Here is a tiny trained network, its code and every weight. The questions are about switching its units off for an input and a class, where a switched-off unit gives its printed mean instead of its output.

import numpy as np


def w(rows, s, z=0):
    codes = np.array(rows[::2]) - 128.0
    scale = np.full(codes.shape[1], s)
    scale[-1] = z or s
    return codes * scale


def f(y):
    return y / 2 * (1 + np.tanh(0.7978845608 * (y + 0.044715 * y**3)))


def log_softmax(a):
    a = a - a.max(-1, keepdims=True)
    return a - np.log(np.exp(a).sum(-1, keepdims=True))


def net(x, mask):
    res = np.array(x, float).reshape(1, 7) / 4 @ E
    y = f(res @ A[0][:, :-1].T + A[0][:, -1])
    res = res + np.where(mask, y, B[0][:, -1]) @ B[0][:, :-1]
    return log_softmax(res[-1] @ U[:, :-1].T + U[:, -1])


A, B = {}, {}
E = w([
[90,216,70,193],'x0',
[17,239,174,39],'x1',
[88,131,255,193],'x2',
[221,113,87,192],'x3',
[218,75,240,85],'x4',
[165,40,18,32],'x5',
[210,203,101,60],'x6',
],0.0071)
A[0] = w([
[193,167,3,61,129],'neuron 0',
[230,247,121,116,254],'neuron 1',
[78,174,212,117,63],'neuron 2',
[45,68,121,74,173],'neuron 3',
[254,71,98,181,114],'neuron 4',
[63,141,78,143,46],'neuron 5',
[213,112,12,55,91],'neuron 6',
],0.0091,0.0073)
B[0] = w([
[67,212,110,122,244],'neuron 0',
[61,91,179,81,254],'neuron 1',
[161,160,212,97,187],'neuron 2',
[27,123,209,113,195],'neuron 3',
[199,36,198,162,247],'neuron 4',
[157,201,133,131,155],'neuron 5',
[123,253,136,91,244],'neuron 6',
],0.011,0.0091)
U = w([
[157,130,113,142,11],'0',
[73,97,133,156,223],'1',
[158,118,97,122,7],'2',
[171,153,114,248,120],'3',
[122,187,138,69,181],'4',
[216,80,167,97,163],'5',
],0.016,0.011)

Each question gives the input, the list of numbers given to net, and the class t.
The units are the neurons (one row each of A and B). Each row of codes is followed by its name. A weight is (code - 128) times the scale printed after its matrix; where a second scale follows, it is the last column's (A, B and U).
mask holds one flag per neuron, in row order. A switched-off neuron (its flag False) gives its mean, the last column of its row in B, instead of its output. The means were averaged over made-up inputs and are rounded, as every weight is.
A unit's drop is (log p(t) with every unit on - log p(t) with that unit switched off) / (log p(t) with every unit on - log p(t) with every unit switched off).
The circuit of an input: a set's keep is (log p(t) with only the set's units on - log p(t) with every unit switched off) / (log p(t) with every unit on - log p(t) with every unit switched off). Starting from all 7 units, units are removed one at a time, each time the one whose removal leaves the highest keep (on an exact tie, the one counted first), for as long as the keep stays at least 0.8.
units of the circuit, in order: the units of the circuit, biggest drop first
unit that matters most: the unit with the biggest drop
k most important neurons: the k neurons with the biggest drops, biggest first
drop of u: that unit's drop, to one decimal
input [7,-5,-2,-2,-4,0,-2], class 3: units of the circuit, in order -> [neuron 1; neuron 3]
input [1,-3,2,6,-1,0,2], class 5: unit that matters most -> neuron 4
input [8,-3,2,-1,-3,8,-3], class 4: 2 most important neurons -> [neuron 4; neuron 6]
input [5,1,-8,5,6,-8,1], class 5: 2 most important neurons -> [neuron 6; neuron 3]
input [-1,-4,2,0,2,-8,2], class 5: 2 most important neurons -> [neuron 0; neuron 3]
input [6,6,-5,8,4,-6,-6], class 1: 2 most important neurons -> [neuron 6; neuron 0]
input [5,-2,6,-1,6,-4,4], class 5: 4 most important neurons -> [neuron 0; neuron 6; neuron 3; neuron 2]
input [1,0,6,1,-1,-2,2], class 1: 3 most important neurons -> [neuron 6; neuron 4; neuron 0]
input [1,-8,5,8,-6,0,7], class 5: 2 most important neurons -> [neuron 4; neuron 1]
input [3,4,7,4,-2,-5,-6], class 3: drop of neuron 0 -> 0.2
input [-8,4,6,4,2,-3,1], class 5: drop of neuron 6 -> 1.0
input [3,2,-1,7,-7,-7,-8], class 3: drop of neuron 3 -> 0.1
